Below are the code and all the weights of a small trained network. Each question names an input and a class and asks about switching units off, where a switched-off unit gives its printed mean instead of its output.

import numpy as np


def w(rows, s, z=0):
    codes = np.array(rows[::2]) - 128.0
    scale = np.full(codes.shape[1], s)
    scale[-1] = z or s
    return codes * scale


def norm(h):
    return h / np.sqrt((h * h).mean(-1, keepdims=True) + 1e-5)


def f(y):
    return np.maximum(y, 0)


def log_softmax(a):
    a = a - a.max(-1, keepdims=True)
    return a - np.log(np.exp(a).sum(-1, keepdims=True))


def net(x, mask):
    res = np.array(x, float).reshape(1, 3) / 4 @ E
    u = 0
    for l in range(3):
        y = f(norm(res) @ A[l][:, :-1].T + A[l][:, -1])
        res = res + np.where(mask[u : u + 8], y, B[l][:, -1]) @ B[l][:, :-1]
        u += 8
    return log_softmax(norm(res)[-1] @ U[:, :-1].T + U[:, -1])


A, B = {}, {}
E = w([
[155,81,198,202,154,121],'x0',
[90,1,9,195,134,244],'x1',
[92,167,102,184,165,121],'x2',
],0.0094)
A[0] = w([
[52,139,100,82,2,139,108],'L0N1',
[161,42,168,47,88,127,9],'L0N2',
[92,188,103,182,152,115,150],'L0N3',
[131,116,54,188,192,152,110],'L0N4',
[198,116,121,69,171,161,55],'L0N5',
[239,96,100,104,116,112,24],'L0N6',
[97,195,129,191,204,103,51],'L0N7',
[145,57,141,100,59,141,6],'L0N8',
],0.0096,0.0026)
B[0] = w([
[73,85,98,45,128,110,221],'L0N1',
[254,193,29,181,63,161,193],'L0N2',
[200,112,98,92,161,165,200],'L0N3',
[189,208,137,77,201,72,253],'L0N4',
[234,33,146,93,177,154,152],'L0N5',
[223,85,117,124,182,125,155],'L0N6',
[222,165,99,119,81,129,204],'L0N7',
[179,211,210,197,74,97,176],'L0N8',
],0.008,0.0055)
A[1] = w([
[156,103,26,178,154,172,114],'L1N1',
[190,157,85,51,106,184,187],'L1N2',
[66,219,114,175,109,149,156],'L1N3',
[91,116,123,156,106,195,9],'L1N4',
[109,151,101,165,83,243,126],'L1N5',
[106,79,82,171,151,208,233],'L1N6',
[163,115,174,255,134,119,115],'L1N7',
[138,95,188,243,108,75,2],'L1N8',
],0.0097,0.0027)
B[1] = w([
[81,205,217,123,57,120,222],'L1N1',
[162,39,113,192,109,101,254],'L1N2',
[192,121,60,11,191,203,137],'L1N3',
[69,243,186,146,149,121,133],'L1N4',
[124,135,254,181,117,164,155],'L1N5',
[147,193,217,53,39,100,195],'L1N6',
[139,34,57,60,145,159,198],'L1N7',
[26,126,156,24,172,163,162],'L1N8',
],0.0072,0.0089)
A[2] = w([
[82,75,165,113,114,254,37],'L2N1',
[73,133,139,182,83,156,3],'L2N2',
[138,117,212,174,224,181,52],'L2N3',
[104,189,108,136,211,149,77],'L2N4',
[108,102,104,213,154,192,42],'L2N5',
[122,150,113,106,202,184,106],'L2N6',
[58,208,133,116,222,157,9],'L2N7',
[171,37,92,67,164,140,253],'L2N8',
],0.0096,0.0032)
B[2] = w([
[66,206,157,141,120,146,166],'L2N1',
[80,112,225,131,61,92,136],'L2N2',
[127,52,33,28,140,102,157],'L2N3',
[251,78,101,142,140,174,140],'L2N4',
[116,89,149,36,225,137,128],'L2N5',
[140,86,69,92,133,126,144],'L2N6',
[254,96,96,160,124,177,135],'L2N7',
[71,60,83,147,206,130,254],'L2N8',
],0.009,0.0074)
U = w([
[219,65,84,137,104,180,234],'0',
[57,230,245,68,60,131,201],'1',
[15,11,78,2,157,156,107],'2',
[116,44,43,245,158,118,4],'3',
],0.0078,0.004)

Each question gives the input, the list of numbers given to net, and the class t.
The units are the neurons (one row each of A and B). Each row of codes is followed by its name. A weight is (code - 128) times the scale printed after its matrix; where a second scale follows, it is the last column's (A, B and U).
mask holds one flag per neuron, layer by layer. A switched-off neuron (its flag False) gives its mean, the last column of its row in B, instead of its output. The means were averaged over made-up inputs and are rounded, as every weight is.
A unit's drop is (log p(t) with every unit on - log p(t) with that unit switched off) / (log p(t) with every unit on - log p(t) with every unit switched off).
The circuit of an input: a set's keep is (log p(t) with only the set's units on - log p(t) with every unit switched off) / (log p(t) with every unit on - log p(t) with every unit switched off). Starting from the 12 units with the biggest drops (on a tie, the unit counted first), units are removed one at a time, each time the one whose removal leaves the highest keep (on an exact tie, the one counted first), for as long as the keep stays at least 0.8.
units of the circuit, in order: the units of the circuit, biggest drop first
k most important neurons: the k neurons with the biggest drops, biggest first
k most important neurons of layer l: the k neurons of layer l with the biggest drops, biggest first
input [-4,5,6], class 0: 2 most important neurons => (L0N4; L1N1)
input [-4,0,7], class 0: 2 most important neurons => (L1N7; L0N7)
input [-3,-1,3], class 3: units of the circuit, in order => (L1N2; L1N6; L0N4)
input [1,2,-3], class 3: units of the circuit, in order => (L0N8; L1N6; L1N7; L2N8)
input [-2,-3,3], class 3: 3 most important neurons => (L1N1; L1N6; L1N2)
input [-1,4,7], class 0: most important neuron => (L0N4)
input [7,4,-6], class 2: 2 most important neurons => (L1N7; L1N8)
input [8,-7,1], class 2: units of the circuit, in order => (L1N1; L1N6; L2N3; L1N8)
input [2,7,5], class 1: units of the circuit, in order => (L1N6; L1N1)
input [-7,-6,3], class 2: units of the circuit, in order => (L1N1; L1N6)
input [5,4,0], class 2: 4 most important neurons => (L0N4; L1N7; L0N2; L0N1)
input [-8,-5,2], class 2: 2 most important neurons => (L1N1; L1N6)
input [7,3,2], class 2: 2 most important neurons => (L1N7; L0N4)
input [-4,-4,4], class 0: 2 most important neurons of layer 0 => (L0N7; L0N3)
input [-4,-3,5], class 0: 2 most important neurons => (L0N7; L1N7)
input [8,-1,7], class 2: most important neuron => (L1N7)
input [1,2,-1], class 3: 2 most important neurons of layer 2 => (L2N8; L2N3)
input [2,6,-5], class 1: 2 most important neurons of layer 0 => (L0N7; L0N3)
input [-6,3,8], class 0: 2 most important neurons of layer 2 => (L2N4; L2N7)
input [6,-3,4], class 2: most important neuron of layer 1 => (L1N8)
